Each row has a hidden value; after the row comes its band, the name of the range that the value falls in. Each part has its own.
[ 293 -292  -75  -94  -80   87  127  -12  -41 -452  -25 -182  146  -44
   85  -75  -10 -119 -324 -355 -279 -112  279  -74  196  -41   98  -68
   76 -133  -14   -3   -8  538  -35 -113  183   16  192 -163 -182 -137
 -234   94  133]	W
[-193  -60  -14 -107  118 -403   49  -93 -140  142  257  -54  184  -19
  230 -217  193  -10  166  -58  159  -93  119 -369 -180  179 -156  -71
  -88  233 -197  280   82 -195  -69  263  -52  478   51  214 -234   -2
   14  299 -120]	J
[   1  142   22   10  216   55   -1  201 -115  -37  -83  -81 -207 -348
 -368  343 -291 -122  199   16 -213 -121 -431  185   73 -275 -118   78
  257  396 -243  245 -194 -106  233  246  114 -251 -256 -302 -205  -18
 -110  -31  490]	E
[-110 -387  170 -142   80   -4   63  -30 -220 -131  188  145  336  -73
   42 -118 -144 -107   -1   75   45  -76  -42 -102  319  -72  176  148
  346 -182 -155  -11 -207  135  -99  103  102 -130  169  -51  292  129
 -112  -82   21]	H
[ 275    4  -96  145   77  -39  179  381 -240  -42   52  -27 -162 -256
 -227  130 -423  -89 -148 -201  293   26 -395   71   10  -84   83  117
  317  160   29  -66 -320  -54   76  240  110  -96  -36 -262 -210 -149
 -110  -11  222]	C
[-104  -90  159 -102   -9 -113  -49  -85   52  -51  -75  131  -86 -101
   75  -16  -70   -2   63  137   -7  -36   82  -14  201   38   88  175
   50  134   49   94  134   21  -41 -116  199 -191  130   15   10   42
  -97 -105  -89]	T
[-400 -126  286 -181 -154 -202 -419 -244  147   15  -75   73   24  386
  487 -139    2  354  358   25  418   77  113 -214  170 -160  367  -15
 -477  194  487  262  319   88 -417 -197  -56  -21  598  352  370   54
   38 -210 -433]	G
[  91 -240  169  -36   62   74  179   69 -300   27  180  -44  278  108
   97 -249  -38  -19   98   -9  262   15   36 -247   97 -170  244    1
   54 -208 -135   80 -384   21   38  133 -113  102  111   32  212   -8
  -39  213  -18]	M
[-118   52   95  102  216  225 -166  -90 -398  233 -105  102  -51 -400
 -433  -23 -559 -165  316   74 -211 -326 -554   38  154 -230   12  119
  179  387 -408   14 -380 -671  195  305  -75 -421 -319 -322  282  186
  -68 -203  281]	J
[-233 -111   -4  160  108 -110   31  319 -398  -58   -7  228  274 -357
 -215  279 -355 -230   38  -87 -126   66 -377   -3  197  -38  -85  246
  421  180 -181 -244 -210  -99   54  252  220 -247 -105 -426  -74   99
 -224 -272  225]	M
[-168 -402   55 -155  110   63  123    8 -398 -106  -35   72  514  -96
   33 -315 -215 -211  -19  -17 -227  -56  139 -271  313  -53  188   48
  235 -248 -366 -273 -352   93 -158   92  -34   48   75 -163  171   43
 -204  -77   12]	K
[  48   94   28 -118   42 -347   87   15  324  -49  381 -251 -210 -102
  168 -158  208   42    2    1  265   15   80  -27 -173  -30  114 -297
 -364  233    1  187  360  289 -115  230  189  340  192  346 -462 -349
  115  234  -43]	H
[-192  -55  -47 -286   86 -238 -262 -205 -139  149  234   85  -15  -35
   67 -219 -417  190  169   99  571 -241 -464  -98   98   74  175  -66
   26  353   14  146  -18 -305 -458  507 -242  278  328  126  245   35
   64 -231    6]	T
[-311  -34  196  -36   63 -163  -32  -43   -2  158    1  242 -104 -176
   30 -155 -189   86  126  196  215   54   71   38  240  145  234  263
  -32  116   72 -145  155 -134 -219  -43  171 -165  134   90  143    8
  -38 -267  -81]	T
[ 560   -4  418  236   76  210  452  -28   26   65  394 -272 -146 -203
 -147 -270  238 -181  -46   98  -57  -48  218   90  -52  -82  140 -150
 -129 -337 -420  184 -124  298  535 -109  281 -155 -211  113   49 -195
  197  559  111]	H
[ 136 -179  202  229 -100  130   42 -269 -148 -134   10 -338  315  137
  200 -443   95  206    1  -80  172 -143  -19 -135   90 -136  306 -249
 -120 -168 -210  -32    1   32  -85  107 -102  -30  150   63  323   55
  174  -82 -380]	J
[ 147  -31 -135  -97   46  -13  133  192 -148 -135  -32  -62 -232 -101
 -191  108 -367   78  -85 -223  172  -85 -184  150  177  -44  143   89
  245   94  103   97 -188  135 -162  106   47  -26  126 -170  -46 -136
 -100 -151  383]	X
[ 180  144  335  169  194  -81  131  -25  272  -26  -70 -403 -265 -175
   69    5  249   65   62   69 -119   55  175   64 -111  -50  -69  -27
  -56  126 -198  386  234  290  268 -178  235  -49 -184   98 -299 -112
  128  354  -43]	K
[ -60  -64  305   53  -56  -84  -66    5  -70  111  108   -6  191  142
  295 -163  106  -58  259   37  117  179  125 -365  -35 -226  207 -132
 -460   34   36   71  -23   58  115  -48   31   43  186  130   43  -71
   -6  228 -314]	G
[-237   -4  157 -347   19 -163  -67 -104  -62  154   15   39 -112  108
   17  -82  -54    9  458  229   30 -147  -14  -94   67 -134   59 -130
 -168  159 -158  439  -59  -71  -72    5  -63   91  175  229  151  -34
   83   61   55]	G
[  27  206  253  177  159 -232  223  249   93  115   29 -302 -174   99
  194  141  302  215  225  -56  255  328  189 -121 -176 -101   14   30
 -203  100   99  403   78  236  162  -76   85  206  -40  123 -305 -157
   99  360   14]	X
[  40  116  362   38  156 -122  466  -21    4  263  253 -354  -88  -65
  -57 -462  292  116  253  347  230   -4  232  126  -92  120  143 -275
 -141 -298 -613  202   25  198   46   53   29  298 -104  402   68 -249
  425  320   19]	W
[  64  -61   86  385  280  131  484   22 -406   95  262 -233  315 -405
 -289 -299   82 -224  -11 -125 -388 -115   29 -121   27  -80   26  -49
  149 -181 -726 -245 -307 -219  321  327  123  -75 -499 -231  -41   17
   47  116  205]	M
[-107  -28   50   63   64  -17 -206  168 -309  193   29  411 -157 -277
 -207  181 -600  -96  112 -140  264  -32 -357   32  164   41   58  414
  146  371  241  -42 -207 -380   14   69  110 -324   54 -235  183   81
 -240 -156  258]	M
[  74  291   22 -129    0 -188 -124  -56  275  176   42 -224 -602   12
   54 -186  -89  280  222    5  534 -111  -68   92 -201  -51  191 -185
 -488  486  220  385  253 -145 -161   97  -67  212  198  386 -228 -314
  151  146   -4]	J
[  70 -230  347  109  -20  175  297 -150 -321   83  -60   56  200 -139
 -161 -380  -32 -226  139  340 -257 -193   60  -46  233  -69  157   19
  244 -347 -601  -77 -323 -210  291 -134  143 -417 -172  -36  402  147
  105  -21 -243]	G
[-367  164   -7 -222  125 -214 -454 -135 -131  277  -38   88 -223 -102
  -76   54 -450  106  475   11  213 -245 -479  -54  -26  -61  -56  -41
 -183  688    7  373   28 -468 -229  303 -203  105  128   55  110   40
   12 -143  178]	W
[-130   50   35 -213 -156 -343  -10   37  -59  146   14  -32   38  227
  304 -221  211  -36  336   31  174   44  277 -370 -229   14  -12 -283
 -539  211  -33  280   89  -32  -22  -19  -79  470  254  331 -299 -232
   10  362 -253]	J
[ 188    5  299  340   13  120  427  231 -207  198   72   22 -123 -107
 -116 -211   14   19    1  -89  218  196  365   88   81  122  259  243
  -96 -314  -27 -146 -161   76  222 -300  225 -194  -93   25  143 -159
   25  197  103]	E
[ 307 -142 -289 -353  -75  -14  -50 -115  -39 -314  134 -101 -118 -145
 -113  -80 -334 -156 -195 -168  -71 -401 -275  -14  111 -118   77 -268
   79  248  -87  134  -92  105 -142  338   11  111  230 -112 -203 -169
 -145  -51  233]	X
[ 162 -286 -145 -360 -177 -100 -321 -119  -71 -353 -174   37   46  170
  233   86 -240   -8  -50 -142  174 -295 -231 -215   91 -115  -48    6
  239  352  247  442  -83  -10 -124   67  -93   36  407  -59  -72  103
 -255   31 -157]	J
[-159  402   36    0  165 -306   14  250  139  236   94 -321 -333  -64
  -14   31   23  125  436   91  308  129 -271  -48 -310 -330   82 -328
 -470  521  -80  283   85 -139    1  382  -60  304  -45  225 -491 -345
  178  160   67]	H
[-360  -93   46  -57   98  155 -301 -249 -152   65 -190  180 -113 -213
 -202 -113 -474   25  262  -17 -175 -317 -257   20  337 -273  258  201
    3  380    7  -43  -84 -556 -157   80    8 -532   -2 -118  358  198
 -141 -492   68]	H
[  16 -189 -111 -143  -12  137  -98 -175 -192 -125 -160  129 -215 -160
 -238  -33 -461  -44  -18 -224 -191 -399 -133   75  317  -90  130  199
  237  200   63  114 -169 -261  -99  -69   85 -415   78 -179  241  118
 -187 -305  217]	C
[-191   22   72  319  263 -259  -52   25 -437  437   85  102   90 -243
   34 -175 -323   60  106 -268  359   23 -164 -301 -122  330  -94  310
   91  303  -50  -44 -135 -576  -62  194  -92  168 -138  -93   95  144
  -16   74  -72]	K
[  54  155  161  363   61 -137  183   17 -190  330  140 -137 -130  -35
   38 -194  119   93  189 -243  209   42  150 -195 -222   83   21   20
 -327  125  -35  166   -3 -306  205  -39   47   76 -135  121  -29  -61
  136  285  -92]	H
[-159 -122   44 -358  107 -243   79   34  -39  -96  156 -101  116   -3
   35  -58    3   38  198  279  228 -132 -195    7   80  -71   13 -144
  270   74 -312  329  -61  147 -195  345  -53  278  172  166  -65  -53
   69   30   96]	E
[-114  107  167   -7  -38 -161 -117    1  112   16 -201 -133 -151  104
  216   45  157   90  275  -81  -46   81  242 -153  -83 -107   -9  -44
 -396  297  135  345  222   92   66 -235   83   43  112  135 -225 -105
  -39  193 -118]	W
[ -63  135  282  181 -139 -211  -50  134  105  -15  158  -76   71 -103
  113   50  133  -76  192  149   93  194 -130   29  -83 -111   68 -290
 -409  168 -116  -53  315  303  114   90  276  -21  146   82 -204 -219
  121   38 -186]	M
[  83 -226 -265   -9  -31 -115   26  204 -381 -239  -49   81  206 -156
  -68  139 -356 -223 -169 -344  -83 -122 -296 -207   94  -75  -71   78
  376  209  -12  -75 -294 -106  -12  243   78  -41   67 -371 -227   33
 -289 -119   78]	C
[ -15   -5  178  515  160 -110  109  478 -511   95 -190   47  351 -231
    3  339 -176 -210   30 -319 -125  382 -114 -281  -60   56 -247  325
  258   96 -107 -147 -298    8  361  -50  164  -81 -265 -526 -212   88
 -227  185   47]	K
[-335  -53  218 -146  123 -236  -75  117 -182  177  196  220  234 -170
   29   25  -87 -212  333  250   35   80 -117 -166   44   -9  -61   23
  -38  181 -266   66  -59  -28   40  207   80  119   48   26  -32  -13
  -72  123   75]	J
[ 223  242   45  757  202   -4  414  127 -275  175  171 -308  137 -486
 -145 -141  191 -217 -132 -386 -424  143  124 -263 -241   38 -103  -57
 -284  118 -441 -388   -8 -252  516  227  263  -16 -601 -365 -498 -114
  -10  244   29]	T
[ -12 -431   -4 -221   85  -94 -102   -6 -323  -80  160  300  268 -139
   39 -108 -456 -156  -90   91  365 -208 -416 -204  233  -18   98  276
  620  100  -29   21 -381 -296 -136  329  -31 -106  200 -114  220  226
 -214  -98 -127]	H
[ 124  170   21  141  -28 -167 -257  174   30  -96 -194 -174 -185  -85
   78  293 -220   59   73 -186  189   55 -394  -27 -148 -139 -100  -61
  -77  542  186  246  113   38   70  106   58  -12   94 -165 -347 -100
  -68   46  -48]	W
[-183  167 -156  181   81  -79 -292  106 -155    0 -207  120 -295 -298
 -216  432 -429   41  110 -466 -128 -103 -322   73   68  -41 -149  316
   20  696  313  125   92 -341    8   60  158 -318  -79 -368 -178   81
 -270 -277  383]	E
[ -67  -84   31  -13  209  -85 -106  122 -201 -121   38  -66  221 -347
 -122  141 -369 -179    6  -10 -117  -57 -474  -20  113 -103  -81  -37
  326  247 -332  -48 -138  115  -40  393   58   11  -44 -319 -122    6
 -108 -102  213]	K
[ 241 -233  129   72  187  198  415   94 -271  -88  213 -214  294 -233
 -113 -359  -71 -208 -203 -146 -218   13  261  -84  179  -23  233  -90
   77 -430 -471 -282 -317  408   63   82   89  116 -101 -152   28 -197
  -62  216  271]	K
[ -59 -210   -4    7  -64  -17   21  120 -218 -142 -247  112   92  -59
   52  -55 -258  -49 -114 -285  -90   51  238  -85  240  101  136  213
   66  -31  136 -190  -58  178 -157 -258  147 -110  185 -176    4  -54
 -254 -138   25]	K
[-377  508  181  228  139 -238 -419   35  288  236 -183 -121 -525 -175
   19  381  -29  237  496 -151   -2  136 -158   72 -185 -190  -92   59
 -626  878  330  378  514 -215   72  -41  161 -163  -81   43 -343  -94
   10  -45  133]	J
[-368 -295   36 -390  -73  -63 -273 -300 -143  -82 -146   75  167  254
  201 -298 -232  264  260   84  291 -277  -67 -116  318  -88  298   -3
   50   96   72  203  -27 -148 -525   74 -244   36  461  202  474  151
  -21 -359 -177]	J
[-366 -192  120 -172  234  -72  -10  197 -312   93  -62  204  274 -187
  -28  -33 -328 -188  186   56 -117  121   26 -194  243  -56   94  212
  154   31 -192 -154 -284   28 -130   73   13   36   23 -160   43   -1
 -240  -47  198]	K
[ -74 -238  -50  -98 -142 -158 -216 -130 -330 -129 -194  -20  354  173
  273 -108 -145  -28   72 -270  -47 -143  -19 -392   38   43  -70 -113
  -22  152  -26  151  -70  -12 -162   -2 -139  206  291  -99   68   98
 -129    0 -247]	K
[ 448  172  111  361    0  -84  608  447  -68 -106   22 -351 -164 -226
 -210  159  244 -203 -100  -96 -204  182  114  131 -179  -42 -132 -145
   94 -154 -369   84  -92  409  514 -101  395  -40 -299 -156 -547 -318
   97  374  164]	C
[-241 -239  231   94   71   56 -150  -18  -50 -127 -239  232  125 -241
   56   32 -206  -94  -19   -9 -222   53  114  -46  348  -58  140  427
  185  113  103 -194   59  -23    3 -236  294 -513   22 -202   95  176
 -293 -243 -120]	W
[-205  198  293  -31  247 -145 -232 -116  218  221   86 -186 -269 -232
    6 -154 -210  177  294  248  292  -21 -287  118  -16 -101  183 -119
 -250  388 -132  157  238  -39 -185  228   -5   40   46  215   26 -131
  199  -48   -6]	K
[-192  129  136 -103  326 -158 -162   49  -26  240  118 -152 -166 -126
   -8  -45 -314  201  294   49  436    5 -347  -18  -32 -106  123   -3
  -53  370  -41  266  -63 -108 -229  351 -184  241   57  102   31  -89
   85   45  212]	K
[-372  177  113  -74  104 -171 -452 -241  121  162   36 -147 -255   10
   53  -58 -303  368  443   52  413 -177 -541   42   28 -290  253 -179
 -324  594  144  300  232 -324 -384  357 -169  -39  243  206  238   20
  207 -371  -73]	C
